Here is a tiny trained network, its code and every weight. The questions are about switching its units off for an input and a class, where a switched-off unit gives its printed mean instead of its output.

import numpy as np


def w(rows, s, z=0):
    codes = np.array(rows[::2]) - 128.0
    scale = np.full(codes.shape[1], s)
    scale[-1] = z or s
    return codes * scale


def norm(h):
    return h / np.sqrt((h * h).mean(-1, keepdims=True) + 1e-5)


def f(y):
    return np.maximum(y, 0)


def log_softmax(a):
    a = a - a.max(-1, keepdims=True)
    return a - np.log(np.exp(a).sum(-1, keepdims=True))


def net(x, mask):
    res = np.array(x, float).reshape(1, 8) / 4 @ E
    u = 0
    for l in range(4):
        y = f(norm(res) @ A[l][:, :-1].T + A[l][:, -1])
        res = res + np.where(mask[u : u + 4], y, B[l][:, -1]) @ B[l][:, :-1]
        u += 4
    return log_softmax(norm(res)[-1] @ U[:, :-1].T + U[:, -1])


A, B = {}, {}
E = w([
[129,126,126],'x0',
[132,129,127],'x1',
[1,250,98],'x2',
[128,124,128],'x3',
[63,81,82],'x4',
[133,124,129],'x5',
[152,149,28],'x6',
[129,126,126],'x7',
],0.0057)
A[0] = w([
[82,80,1,232],'0.n0',
[90,197,220,96],'0.n1',
[213,84,177,253],'0.n2',
[91,1,23,87],'0.n3',
],0.0072,0.0024)
B[0] = w([
[36,1,97,226],'0.n0',
[153,132,56,198],'0.n1',
[43,235,25,255],'0.n2',
[90,111,225,193],'0.n3',
],0.0065,0.0049)
A[1] = w([
[104,139,254,79],'1.n0',
[98,158,153,52],'1.n1',
[88,144,73,254],'1.n2',
[142,206,90,123],'1.n3',
],0.0097,0.0026)
B[1] = w([
[173,43,98,160],'1.n0',
[131,81,2,148],'1.n1',
[159,33,222,254],'1.n2',
[112,124,188,205],'1.n3',
],0.0097,0.0064)
A[2] = w([
[224,46,51,251],'2.n0',
[118,66,193,126],'2.n1',
[205,249,123,209],'2.n2',
[2,169,152,56],'2.n3',
],0.0085,0.0021)
B[2] = w([
[102,254,32,209],'2.n0',
[231,90,104,254],'2.n1',
[21,119,234,158],'2.n2',
[189,236,9,174],'2.n3',
],0.0064,0.0067)
A[3] = w([
[84,107,43,5],'3.n0',
[176,36,139,206],'3.n1',
[2,11,127,175],'3.n2',
[46,48,189,17],'3.n3',
],0.0058,0.0021)
B[3] = w([
[237,98,100,161],'3.n0',
[201,186,18,250],'3.n1',
[211,254,239,254],'3.n2',
[155,199,219,175],'3.n3',
],0.0049,0.0047)
U = w([
[160,99,38,125],'0',
[109,199,56,192],'1',
[64,82,254,234],'2',
[164,101,155,154],'3',
[158,91,161,42],'4',
[162,99,152,2],'5',
],0.011,0.0026)

Each question gives the input, the list of numbers given to net, and the class t.
The units are the neurons (one row each of A and B). Each row of codes is followed by its name. A weight is (code - 128) times the scale printed after its matrix; where a second scale follows, it is the last column's (A, B and U).
mask holds one flag per neuron, layer by layer. A switched-off neuron (its flag False) gives its mean, the last column of its row in B, instead of its output. The means were averaged over made-up inputs and are rounded, as every weight is.
A unit's drop is (log p(t) with every unit on - log p(t) with that unit switched off) / (log p(t) with every unit on - log p(t) with every unit switched off).
The circuit of an input: a set's keep is (log p(t) with only the set's units on - log p(t) with every unit switched off) / (log p(t) with every unit on - log p(t) with every unit switched off). Starting from the 12 units with the biggest drops (on a tie, the unit counted first), units are removed one at a time, each time the one whose removal leaves the highest keep (on an exact tie, the one counted first), for as long as the keep stays at least 0.8.
circuit, biggest first: the units of the circuit, biggest drop first
most important unit: the unit with the biggest drop
k most important neurons: the k neurons with the biggest drops, biggest first
top k neurons in layer l: the k neurons of layer l with the biggest drops, biggest first
input [0,0,4,-6,-1,-3,2,-6], class 4: circuit, biggest first => [1.n2 2.n0]
input [4,-1,5,7,-3,1,5,0], class 4: circuit, biggest first => [1.n2 0.n2]
input [0,6,0,4,-4,8,-8,5], class 0: most important unit => 1.n1
input [-2,-2,3,-5,6,-8,3,-3], class 5: 4 most important neurons => [0.n2 2.n2 2.n3 3.n0]
input [-4,1,-8,-5,-2,8,-6,-3], class 1: circuit, biggest first => [1.n2 0.n2 2.n0]
input [-6,0,3,-8,6,-6,6,3], class 4: 3 most important neurons => [1.n2 0.n2 0.n3]
input [3,-3,-4,1,7,3,3,4], class 2: 3 most important neurons => [0.n3 0.n0 2.n3]
input [-6,-3,6,-3,-3,-3,6,5], class 0: top 2 neurons in layer 0 => [0.n2 0.n0]
input [6,-4,-8,2,1,8,3,-7], class 1: circuit, biggest first => [2.n0 1.n2]
input [6,-6,-6,7,6,-5,-7,2], class 0: circuit, biggest first => [1.n2 1.n3]
input [0,-2,4,8,3,3,3,1], class 4: circuit, biggest first => [1.n2 0.n2]
input [2,-1,-6,0,-7,0,0,3], class 2: 2 most important neurons => [0.n0 0.n2]
input [3,-2,-5,0,-8,4,2,-3], class 2: 4 most important neurons => [0.n0 2.n2 0.n2 1.n2]
input [-8,6,-8,-6,2,-1,6,-3], class 1: circuit, biggest first => [2.n0]
input [8,-8,1,6,1,-8,5,4], class 3: 2 most important neurons => [3.n2 0.n3]
input [-7,6,5,-6,-6,2,-7,7], class 0: 4 most important neurons => [1.n0 0.n2 1.n1 3.n2]
input [6,3,1,-2,-8,-4,0,5], class 2: 2 most important neurons => [0.n0 2.n2]
input [-5,2,-8,-2,-4,6,4,2], class 1: 2 most important neurons => [2.n0 1.n2]
input [-3,-8,-6,3,-5,-3,2,-5], class 1: 2 most important neurons => [0.n3 2.n0]
input [0,5,1,-5,-4,-5,4,3], class 4: most important unit => 1.n3
input [-7,-5,-6,7,-8,-4,-8,7], class 0: 2 most important neurons => [1.n0 3.n2]
input [-7,0,3,-1,2,-1,-8,3], class 0: top 2 neurons in layer 0 => [0.n0 0.n2]
